Here is a tiny trained network, its code and every weight. The questions are about switching its units off for an input and a target symbol, where a switched-off unit gives its printed mean instead of its output.

import numpy as np


def w(rows, s, z=0):
    codes = np.array(rows[::2]) - 128.0
    scale = np.full(codes.shape[1], s)
    scale[-1] = z or s
    return codes * scale


def f(y):
    return np.maximum(y, 0)


def softmax(a):
    e = np.exp(a - a.max(-1, keepdims=True))
    return e / e.sum(-1, keepdims=True)


def log_softmax(a):
    a = a - a.max(-1, keepdims=True)
    return a - np.log(np.exp(a).sum(-1, keepdims=True))


def net(x, mask):
    ids = ['αγδηθξσφ'.index(c) for c in x.split()]
    T = len(ids)
    res = E[ids] + P[:T]
    q, k, v = (res @ M[0].T for M in (Q, K, V))
    z = softmax(np.where(np.tri(T) > 0, q @ k.T / 3**0.5, -1e9)) @ v
    res = res + np.where(mask[0], z, O[0][:, -1]) @ O[0][:, :-1]
    y = f(res @ A[0][:, :-1].T + A[0][:, -1])
    res = res + np.where(mask[1:17], y, B[0][:, -1]) @ B[0][:, :-1]
    return log_softmax(res[-1] @ U[:, :-1].T + U[:, -1])


Q, K, V, O, A, B = {}, {}, {}, {}, {}, {}
E = w([
[88,173,121,175,34,177],'α',
[8,206,104,160,74,95],'γ',
[107,166,149,217,31,146],'δ',
[64,169,92,165,24,108],'η',
[120,110,124,182,9,168],'θ',
[21,117,63,112,82,143],'ξ',
[43,174,180,236,213,164],'σ',
[91,59,91,191,142,254],'φ',
],0.0067)
P = w([
[101,219,10,176,69,200],'0',
[2,88,218,156,45,135],'1',
[74,130,90,182,77,129],'2',
[137,227,148,82,104,193],'3',
[29,59,229,160,68,113],'4',
[106,123,88,170,107,111],'5',
[159,187,152,95,121,162],'6',
[49,32,227,170,95,83],'7',
[123,101,87,166,141,91],'8',
[177,152,146,102,137,135],'9',
[70,19,221,172,124,56],'10',
[124,98,95,145,140,79],'11',
[191,141,152,115,133,133],'12',
],0.0085)
Q[0] = w([
[167,105,214,52,184,164],'head 0',
[59,57,138,192,138,146],'head 0',
[6,44,225,154,43,126],'head 0',
],0.021)
K[0] = w([
[126,121,106,174,186,210],'head 0',
[166,74,162,106,187,89],'head 0',
[252,59,90,97,230,51],'head 0',
],0.023)
V[0] = w([
[60,172,84,34,83,39],'head 0',
[213,76,106,107,3,123],'head 0',
[159,222,186,228,119,54],'head 0',
],0.013)
O[0] = w([
[177,118,11,133,173,14,2],'head 0',
[206,100,183,43,22,43,73],'head 0',
[214,168,113,254,74,119,141],'head 0',
],0.0093,0.0036)
A[0] = w([
[125,132,127,162,138,37,13],'neuron 0',
[136,12,117,113,102,64,53],'neuron 1',
[143,153,63,99,139,190,143],'neuron 2',
[173,243,240,54,225,46,116],'neuron 3',
[176,228,105,89,99,141,51],'neuron 4',
[158,70,109,44,138,86,204],'neuron 5',
[248,176,102,98,127,178,168],'neuron 6',
[201,135,157,65,189,190,7],'neuron 7',
[178,110,68,126,159,188,49],'neuron 8',
[124,81,77,184,84,133,102],'neuron 9',
[184,134,163,140,86,123,26],'neuron 10',
[80,73,111,158,158,92,108],'neuron 11',
[179,184,52,112,113,152,117],'neuron 12',
[168,143,71,154,104,132,185],'neuron 13',
[151,239,49,70,88,171,186],'neuron 14',
[219,156,120,98,172,174,254],'neuron 15',
],0.015,0.0068)
B[0] = w([
[72,148,130,97,242,165,163],'neuron 0',
[160,6,57,128,62,70,163],'neuron 1',
[117,114,182,146,105,95,200],'neuron 2',
[114,162,33,84,37,200,133],'neuron 3',
[121,55,131,167,196,78,174],'neuron 4',
[137,219,216,164,154,98,157],'neuron 5',
[75,179,80,142,79,172,196],'neuron 6',
[118,108,152,212,179,40,140],'neuron 7',
[154,126,78,95,114,138,150],'neuron 8',
[161,141,76,180,162,138,245],'neuron 9',
[171,132,191,124,186,127,170],'neuron 10',
[92,167,112,107,85,51,198],'neuron 11',
[168,122,199,163,78,112,201],'neuron 12',
[77,90,176,74,127,166,255],'neuron 13',
[149,160,57,87,105,163,249],'neuron 14',
[180,170,142,76,217,81,192],'neuron 15',
],0.027,0.0065)
U = w([
[164,158,43,94,1,205,206],'α',
[121,183,90,78,150,151,69],'γ',
[174,132,202,163,185,136,210],'δ',
[109,52,70,132,143,134,58],'η',
[175,72,132,162,67,134,126],'θ',
[116,118,81,131,74,88,11],'ξ',
[107,128,88,227,98,141,22],'σ',
[42,65,202,149,53,154,253],'φ',
],0.0063,0.0031)

Each question gives the input, a string of symbols that net reads in full, and the target symbol t.
The units are the heads (3 rows each of Q, K, V and O) and the neurons (one row each of A and B). Each row of codes is followed by its name. A weight is (code - 128) times the scale printed after its matrix; where a second scale follows, it is the last column's (O, A, B and U).
mask holds one flag per unit, heads first, then neurons. A switched-off unit (its flag False) gives its mean, the last column of its rows in O or B, instead of its output. The means were averaged over made-up inputs and are rounded, as every weight is.
A unit's drop is (log p(t) with every unit on - log p(t) with that unit switched off) / (log p(t) with every unit on - log p(t) with every unit switched off).
The circuit of an input: a set's keep is (log p(t) with only the set's units on - log p(t) with every unit switched off) / (log p(t) with every unit on - log p(t) with every unit switched off). Starting from the 12 units with the biggest drops (on a tie, the unit counted first), units are removed one at a time, each time the one whose removal leaves the highest keep (on an exact tie, the one counted first), for as long as the keep stays at least 0.8.
circuit, biggest first: the units of the circuit, biggest drop first
unit that matters most: the unit with the biggest drop
top k neurons: the k neurons with the biggest drops, biggest first
input η θ ξ φ α φ φ φ σ φ φ φ α, target γ: unit that matters most	neuron 15
input φ φ σ σ φ δ θ φ σ δ, target γ: circuit, biggest first	neuron 15; neuron 12
input φ η δ γ, target α: top 4 neurons	neuron 14; neuron 6; neuron 12; neuron 3
input δ φ α η δ, target η: circuit, biggest first	head 0; neuron 1; neuron 0
input θ θ σ φ γ θ δ γ, target θ: circuit, biggest first	neuron 1; head 0
input σ φ δ θ γ, target θ: circuit, biggest first	head 0; neuron 1
input δ δ η φ, target α: top 2 neurons	neuron 6; neuron 14
input δ η φ δ φ σ θ φ ξ δ α, target ξ: circuit, biggest first	head 0; neuron 11
input σ φ γ φ δ σ θ φ η ξ, target α: circuit, biggest first	neuron 14; neuron 4
input δ α φ δ φ η ξ, target α: top 2 neurons	neuron 14; neuron 6
input φ θ γ ξ η, target ξ: top 2 neurons	neuron 1; neuron 11
input θ ξ γ δ δ δ σ δ δ δ σ σ δ, target δ: top 2 neurons	neuron 10; neuron 15
input φ φ δ, target δ: circuit, biggest first	head 0; neuron 10
input φ σ η η δ δ η ξ σ φ, target γ: top 4 neurons	neuron 15; neuron 8; neuron 12; neuron 6
input φ σ η, target η: unit that matters most	head 0
input φ φ δ φ ξ α φ η δ φ σ φ, target σ: circuit, biggest first	neuron 9; head 0
input φ γ θ ξ θ, target ξ: circuit, biggest first	head 0; neuron 1; neuron 11
input δ θ σ φ, target α: top 3 neurons	neuron 14; neuron 6; neuron 0
input θ η θ δ, target α: top 3 neurons	neuron 6; neuron 14; neuron 3
input σ η σ η φ ξ φ η η ξ δ, target ξ: unit that matters most	neuron 1
input η φ φ φ σ δ η φ α, target α: top 2 neurons	neuron 4; neuron 2
